Table B holds the same points as the rows below and some others, measured another way and shuffled. Each row below is followed by which row of B it is.
B, 72 rows:
[[  38 -219 -374  262  362 -239 -374 -303  -94  395  -61   29   32  240
   245  288  175]
 [ -10   83  -30  -89   65 -137   -7 -181   13  104   43    2 -214   35
   106  104  -37]
 [ 231   92  168   90 -307   -1 -128  -17   72 -241  138 -101 -144 -267
    18  -75   25]
 [-240   13 -111 -347  173   -5  314 -185   -3    6  -95  197 -155 -117
   -63  -45  -33]
 [  69  -99  -47    2 -152  298  -25   28   85 -353 -169  291  230 -485
   -82 -392  115]
 [ -80   47  -44 -193  134 -218  127 -311 -131   61   -3   53 -315  -15
    25  175  -64]
 [ -90  -83 -238  -76  268 -137  -18 -290  -94  158  -93  184  -57   29
   105   98   31]
 [ 151   67   74   48 -212  -36  -62  -22  103 -150  207  -79 -108 -203
    64  -67   46]
 [  -2 -109 -153  -69  192 -286   40 -413 -262   43  -11   94 -243  -80
    16  237   27]
 [ -85   81  -66  -16  125   36 -123   -3  234  306 -109  -94 -117  239
   119   71   22]
 [ -44  393  219 -126 -193  335 -131  326  589  147  -56  -91  -54  165
   204 -267 -145]
 [-181   -4 -143 -313  134 -295  380 -300 -112  -19  288   82 -284 -132
    20  102  -19]
 [  43 -115 -115   99   -3   67 -104  -19   91  -15  -48  -18   32 -135
   -16  -40  157]
 [ 240  -72   42  136 -237  -49 -104 -125  -75 -318  138   -3  -58 -399
   -34  -66  114]
 [ -23  -96 -139   52   29   69  -45   19  163   47   -2  -28   40  -78
    10  -63  147]
 [ 178  178  303   18 -351  424 -198  171  255 -281 -371   31  -13 -283
  -114 -318  -41]
 [  95  192  154  -30 -171   32  -90  -10  161  -41   44  -58 -173  -59
    98  -53  -64]
 [-181  258  -14 -193  130 -162   76    4  324  444  220 -249 -342  417
   236  188 -100]
 [  21   16  -46   86 -160   96  -34  231  394   24  287 -206   39  -59
    88 -151  162]
 [-150  166  -52 -210  154   33    6  -90  171  226 -123  131 -115  156
   172  -25 -116]
 [ -91 -154 -217  -45   86    0  112  -59   72  -13   81   60   36 -163
   -21  -74  163]
 [ 118   44   29   81 -154  159 -170   58  191 -103  -18   43   62 -180
    73 -199   53]
 [-204 -107 -312 -167  347 -157  125 -299  -83  194  -53  222  -58   35
    88   90   39]
 [ -96   23 -106 -120  164 -151   51 -210    0  185  -15  -10 -231  102
    62  160   -9]
 [ 126  -43  -39   71 -180 -120   24  -47   57 -197  388  -58  -44 -297
    66  -84  123]
 [-237  -20 -205 -347  258 -149  321 -319 -121   27   -2  295 -146 -108
    32   10  -50]
 [ -66   -6 -129 -136  159 -206   78 -297 -108   79   54  113 -204  -27
    86  132  -16]
 [ 160  -33   83   75 -122  -12 -106 -146  -67 -150 -131  -72 -185 -211
  -114   65   69]
 [ 292  -70  121  247 -234   19 -277  -83  -40 -190 -127 -170 -144 -241
  -121   65  140]
 [-164 -277 -434   -2  175  257   40   58  191  -60  -29  390  486 -298
    78 -416  246]
 [ -68  -94 -225  -90  173 -112   53 -257  -83   13   19  228   -1 -129
    92  -13   48]
 [  92  -54  -47  150 -159  223 -167  146  257 -107    0    5  167 -209
    28 -250  165]
 [ 309  -34   17  433 -148  112 -581   74  202   98 -106 -184   74   46
   152   14  155]
 [  75  -46  -64  124 -143  210 -131  161  276  -92   45    5  178 -198
    46 -255  164]
 [  15  -93 -167   84  -34  194 -110   89  230  -55   25  132  245 -201
    93 -278  160]
 [   3   32  -24  -79  128  -83  -77 -302 -131   72 -249  118 -223    0
    27  142  -67]
 [  29  -71  -59   27  -24   60  -52  -48   70  -46  -82    4  -34 -145
   -42  -41  104]
 [ 197  117  170   48 -140   55 -237 -159  -39 -121 -258   52 -171 -148
     5    4  -68]
 [-277  142 -220 -231  247 -160  166  -30  296  415  308  -24 -134  308
   302   60  -33]
 [ -37  -34  -47 -111 -144  309  115  119  210 -291  -53  228  200 -416
   -52 -425   95]
 [ -23 -253 -340   77   28   -4   65  -23   86 -137  311  170  281 -342
    93 -243  263]
 [ -20   40  -78  -90   86 -157   10 -224  -33   76   48   51 -190   -4
   102   95  -20]
 [  62  -69  -47  -99   64 -305  110 -446 -336 -134   48   95 -313 -227
   -54  210   -4]
 [  53 -113 -100  -77   64  -98   43 -341 -253 -202 -109  270  -77 -326
   -39  -11   24]
 [  48 -156 -221  248   14   -3 -202   88  237  163  184 -175  110   28
   115   -2  257]
 [ -33   -3 -107 -107  128 -176   31 -280 -101   60   12   97 -185  -37
    73  117  -15]
 [  -6  168   60 -118   54 -200   -9 -216    4  170   19 -101 -374  145
   100  225 -102]
 [  69  -66 -138  222  -71  200 -267  176  343   70   40  -37  234  -50
   149 -207  188]
 [-258 -122 -267 -337  297 -151  364 -339 -171  -11  -22  301 -117 -176
   -42   10   16]
 [  43  -99 -176  236   22   -2 -223   97  272  222  161 -219   64  108
   138   38  221]
 [ -41  240   57   44 -125  434 -254  429  681  232  -94  -84  181  192
   231 -338   10]
 [ 299  177  232  379 -284  341 -632  299  455  151 -278 -310   21  162
   121  -87   63]
 [ 230  -57   88  120   -8 -290 -186 -432 -352  -45 -175 -123 -429  -88
  -104  391   13]
 [  57   88    1   29   11   94 -224  -59  125   83 -180   79  -21   19
   135  -57  -21]
 [ 137 -392 -309  244    5  155 -172 -117 -102 -311 -125  311  391 -523
   -64 -265  313]
 [  -2  -91 -121  -26   94 -288   76 -281 -127   54  184  -88 -265  -45
    13  230   85]
 [ -65   22  -80 -102  158 -145   12 -241  -41  175  -82  -20 -261   94
    25  196  -17]
 [ -59   61  -15  -46  136  138 -156  -78  124  210 -411   39 -109  147
    17   47  -17]
 [ 376 -170   38  455 -201  118 -519  -34  -10 -145 -231 -136   63 -221
   -56   13  228]
 [-101  -62 -252  -77  197 -332  118 -252  -33  185  352   -6 -158   53
   188  178   67]
 [ 120   58  -19  159  -28   42 -315  -11  177  140  -49  -42  -12   72
   181   -1   41]
 [ 118  -66  -39  154 -190  198 -141  150  241 -152   69  -22  160 -260
    29 -250  182]
 [ 117  190  178   59 -311  273 -151  277  428  -99   50 -121   24 -122
    80 -277   24]
 [  19  147  101  -13  -16   28 -131  -25  177  194 -161 -198 -267  172
    24  128  -27]
 [-106  -82 -182 -101  190 -145   87 -232  -63  100   -3   65 -145  -26
     7  119   59]
 [ 206 -229 -162  248  -37    4 -271 -178 -122 -178  -74  144  145 -319
    18  -65  194]
 [ -66  377  260 -188 -107  -73   56   73  349  266  128 -390 -506  305
    90  186 -159]
 [ -98 -100 -317  209  169  260 -305  259  485  388  -66  -29  337  236
   231 -175  235]
 [ -78 -236 -280 -155  337 -121   78 -546 -429  -97 -360  491  -26 -271
   -60   53   21]
 [-113  -22 -154 -138  207 -206   98 -266  -70  154   44   52 -212   45
    65  166    6]
 [ -15   40  -75  -16  125 -251  -43 -206   16  247  128 -152 -296  186
   125  267   11]
 [-134  446  250 -357 -177  143  188  180  449   65  118  -77 -270   88
   144 -191 -232]]
Rows of B count from 0, top down.

[ 35   5   6 156  39 -27 -33 -32 -12  63  85 -33  80 -50   5  14 -75 -65
  39 -13 -19  83 161  91  42] => 14
[  40 -203  201 -185  213 -179  135  -76  -19 -134 -126  119  -25   -2
 -136   13  -28   50  -10  -86   76 -168 -144 -119  -60] => 2
[  21  -46   95 -204  164 -174  -14 -128  121   61  104  -83  -59 -126
 -184    0  -56  -45  -85  -98 -152  -73   79  -29  -28] => 24
[ 33 -13  11 231  29 -23  -9 -57 -13 125  57  -3 158 -62 -22  53 -78 -82
  47  -6 -17  80 209 134  76] => 23
[   6 -204   83  -51  155  -91   68   70 -123 -279 -168  175   20   60
   86  -80   -8   58  179   -7  240  -75 -242 -149  -47] => 37
[  36  -85  136 -170  188 -117   95   47  -90 -302  -32   11 -194   43
   37  -88    1  102    2  -50   77  -99 -222 -208 -102] => 21
[  23  -22  -29   11   55  -63 -142  -43   40   62   70    4   67  -96
  -12  -22  -84  -78  103  -45   17  111  116  134   14] => 8
[  67   62  158 -168  154 -114  135  -38  -26 -116   14  -24 -236 -113
 -121    0   25  104  -21 -126  -66  -63  -78  -11  -63] => 70
[ 120  -14   37 -198   94  -55 -246   45  -46 -244   54   52 -205   21
  108 -105 -112   31   96 -102  186  198 -140  109 -158] => 54
[  71  -47  116   20  111  -72   43  -22  -61 -102   14   12  -54   15
  -11    8  -59   26  -20  -52   36    3   -8   -9  -41] => 33
[ 108  146  246  -90  169  -89  234  -47  -68 -157  147 -190 -376  -18
 -108   36    0  141 -261 -113 -208  -97  -16 -122  -91] => 38
[ -10 -211   46  -78  170 -104  -66   86  -82 -312   21   -4  -26  159
  193 -150  -84  -10   14   45  151  -46 -185 -298  -95] => 4
[ -26 -156  276  -57  262 -186  463  -45  -86 -193 -104  -24  -87   26
 -140   25   82  130 -156  -17 -105 -394 -160 -419   -1] => 66
[  89  326  -62  287  -68  111  -53   55  -92   50  200 -134 -137 -143
   97   14  -23   12   96  -48  -82  280  222  294   47] => 67
[-57 -57 -24 213  65 -36 105  19 -52  18 -16   6 169 -69  43 -20  15 -43
 141  49   4 -45  76 -68 107] => 63
[  41  -48  122 -148  166 -116   52   -5  -35 -184   23  -23 -154   -3
  -11  -50  -28   54  -27  -62    8  -59 -108 -123  -78] => 61
[  33  -15   10  101   66  -57  -80  -64   29   81  145  -88   67  -31
   -8    7 -109  -93  -37  -12  -65   75  185   50   22] => 20
[  26 -112  108  -72  174 -109    4   20  -50 -229  116 -112 -116  130
   94  -91  -90    6 -143   10   -5  -68  -83 -277  -95] => 25
[  95   89  -64  271  -34   61 -258   10  -38   51  250 -124   36   42
  164  -14 -183 -122  -13   15    6  307  262  202   -3] => 29
[  10    6  -44  131   20  -68 -114 -144  120  310  117  -35  212 -186
 -142   70  -99 -160   60  -47 -114  106  333  244  107] => 55
[  0 -79 -22 154  56 -41 -54 -20 -11  43  43  11 160 -26  39 -11 -77 -89
  87  16  38  59 122  31  54] => 36
[  -4 -134   -6  -89  102 -110  -56  -26   19  -24 -131  183  118 -131
  -52  -36  -18  -26  267  -62  152   17  -58  103   18] => 52
[ 103  126   59  -41   44   -7   28   24  -91  -98 -102  159 -155 -179
  -46   12   32  114  262 -149  141  140  -82  296  -28] => 32
[ 15 -71  63 152  77 -65  89 -64 -19  75 -26  42 139 -65 -72  52 -37 -38
  64 -19  -2 -25 117  48  71] => 46
[-133 -208   80  176  199 -144  294    1  -41  -77   73 -180  162  104
   50  -51   12  -52 -167  144 -167 -335   33 -552   89] => 71
[   6  -19    1  307   34   11   41   35 -100  -25   63  -43  114   41
  121   -3  -58  -44   39   58   24   52  121  -35   55] => 19
[  99  194  143 -248  132  -89   64  -26  -14 -142   94  -88 -401 -164
 -116  -24   30  134  -32 -176 -109   25  -76   77 -107] => 44
[ 48 -46  28 112  60 -48 -58 -52  -6  50  41  23  94 -37 -20  23 -95 -64
  54 -31  28  80 126 112  22] => 45
[  20   32  -28  -49   84  -62 -135   21   11  -81  161 -113  -96  -42
   79  -95  -69  -39   19  -26  -40   89   36  -29  -42] => 30
